M =
[[3614 6757 7019 5732]
 [7882 5451 5394 4135]
 [3499 4318 3931 3460]
 [2916 6171 6473 6045]
 [8324 4477 4502 4536]
 [3394 6008 6396 6358]
 [3979 4301 3873 3244]]
M[0][-4]	3614
M[-3]	[8324, 4477, 4502, 4536]
M[:, -4]	[3614, 7882, 3499, 2916, 8324, 3394, 3979]
M[-1][-3]	4301
M[6][0]	3979
M[:, -2]	[7019, 5394, 3931, 6473, 4502, 6396, 3873]
M[4][3]	4536
M[-3][-4]	8324
M[-5][-2]	3931
M[0][1]	6757
M[-7][-1]	5732
M[-6]	[7882, 5451, 5394, 4135]
M[-2]	[3394, 6008, 6396, 6358]
M[4][1]	4477
M[1][-1]	4135

m =
array([[-0.831, -0.210, -0.560,  0.091, -0.658,  0.336, -0.349,  0.125,
        -0.684,  0.653, -0.504,  0.640, -1.315,  0.400],
       [ 0.925, -0.296, -0.535, -0.528, -1.263, -0.432, -0.661, -0.774,
        -0.050,  1.241, -1.115, -0.480, -0.536,  0.510],
       [-0.067, -1.244,  0.815, -0.583,  0.177, -0.586,  0.640,  0.104,
        -0.147,  0.995, -0.119, -0.452, -0.856, -0.338],
       [-1.018, -0.954, -0.465, -0.822, -0.679, -0.358, -1.793, -0.431,
        -1.327, -0.010, -1.254,  0.495,  0.544,  1.433],
       [-0.469, -0.438,  0.296, -0.034, -0.928,  0.328,  0.032, -0.347,
         0.266,  0.931,  0.152,  1.279, -1.167, -0.209],
       [-0.784, -0.546,  0.348, -0.754, -0.420,  0.306,  0.165,  0.328,
        -0.962,  1.011,  0.314, -0.341, -1.586, -0.212],
       [ 0.734,  0.141, -1.132, -1.208,  0.143, -0.610, -0.341, -0.924,
        -1.232,  0.487, -1.762, -0.137, -0.215,  1.057],
       [-0.180, -0.208, -0.269, -0.346,  0.260,  0.054,  0.078, -0.013,
         0.058, -0.487, -0.090, -0.181, -0.554, -0.049],
       [-0.309, -0.192,  0.234, -0.298,  0.177,  0.233, -0.114, -0.167,
        -0.184,  0.145, -0.269, -0.180, -0.200,  0.117],
       [-0.091, -0.372,  0.401, -0.020, -0.044,  0.320, -0.284, -0.298,
         0.028,  0.247,  0.007, -0.099, -0.008,  0.154],
       [-0.309, -0.248, -0.181, -0.212,  0.283,  0.161, -0.129, -0.246,
         0.126, -0.205, -0.319, -0.354, -0.262, -0.051],
       [ 0.688,  0.827, -0.678,  0.491,  1.014,  0.152,  0.523, -0.123,
        -1.128,  0.251, -0.354, -0.263, -0.496,  0.235],
       [-0.612, -0.709, -0.241, -0.407,  0.090, -0.770,  0.441,  0.155,
        -0.263,  0.430, -0.561, -0.294, -0.476,  0.657],
       [-0.174,  0.918, -0.593,  0.446,  0.995,  0.386,  0.534, -0.093,
        -0.852, -0.053, -0.218, -0.297, -0.153,  0.873],
       [ 1.683, -1.213, -0.849, -1.225, -1.463, -0.474, -1.460, -0.801,
        -0.194,  0.716, -1.114, -0.444, -0.748,  0.978],
       [-0.205, -0.138, -0.536,  0.770, -0.871, -0.929,  0.087,  1.449,
        -0.633, -1.673, -0.204,  1.914,  1.582, -0.830]])
m[0, 0]	-0.831
m[12, 13]	0.657
m[:, 6]	[-0.349, -0.661, 0.640, -1.793, 0.032, 0.165, -0.341, 0.078, -0.114, -0.284, -0.129, 0.523, 0.441, 0.534, -1.460, 0.087]
m[1, 8]	-0.050
m[9, 6]	-0.284
m[8, 8]	-0.184
m[:, 9]	[0.653, 1.241, 0.995, -0.010, 0.931, 1.011, 0.487, -0.487, 0.145, 0.247, -0.205, 0.251, 0.430, -0.053, 0.716, -1.673]
m[15]	[-0.205, -0.138, -0.536, 0.770, -0.871, -0.929, 0.087, 1.449, -0.633, -1.673, -0.204, 1.914, 1.582, -0.830]
m[6]	[0.734, 0.141, -1.132, -1.208, 0.143, -0.610, -0.341, -0.924, -1.232, 0.487, -1.762, -0.137, -0.215, 1.057]
m[3, 1]	-0.954
m[12, 2]	-0.241
m[7, 11]	-0.181
m[14, 8]	-0.194
m[3, 2]	-0.465
m[2]	[-0.067, -1.244, 0.815, -0.583, 0.177, -0.586, 0.640, 0.104, -0.147, 0.995, -0.119, -0.452, -0.856, -0.338]
m[11, 7]	-0.123
m[12, 7]	0.155
m[3]	[-1.018, -0.954, -0.465, -0.822, -0.679, -0.358, -1.793, -0.431, -1.327, -0.010, -1.254, 0.495, 0.544, 1.433]
m[14, 1]	-1.213
m[6, 12]	-0.215
m[1, 9]	1.241
m[15, 3]	0.770
m[5, 0]	-0.784
m[13, 2]	-0.593
m[13, 1]	0.918
m[13, 7]	-0.093
m[:, 7]	[0.125, -0.774, 0.104, -0.431, -0.347, 0.328, -0.924, -0.013, -0.167, -0.298, -0.246, -0.123, 0.155, -0.093, -0.801, 1.449]
m[8, 7]	-0.167
m[8]	[-0.309, -0.192, 0.234, -0.298, 0.177, 0.233, -0.114, -0.167, -0.184, 0.145, -0.269, -0.180, -0.200, 0.117]
m[5, 13]	-0.212
m[4, 7]	-0.347
m[3, 11]	0.495
m[13]	[-0.174, 0.918, -0.593, 0.446, 0.995, 0.386, 0.534, -0.093, -0.852, -0.053, -0.218, -0.297, -0.153, 0.873]
m[5, 4]	-0.420
m[13, 5]	0.386
m[:, 1]	[-0.210, -0.296, -1.244, -0.954, -0.438, -0.546, 0.141, -0.208, -0.192, -0.372, -0.248, 0.827, -0.709, 0.918, -1.213, -0.138]
m[11]	[0.688, 0.827, -0.678, 0.491, 1.014, 0.152, 0.523, -0.123, -1.128, 0.251, -0.354, -0.263, -0.496, 0.235]
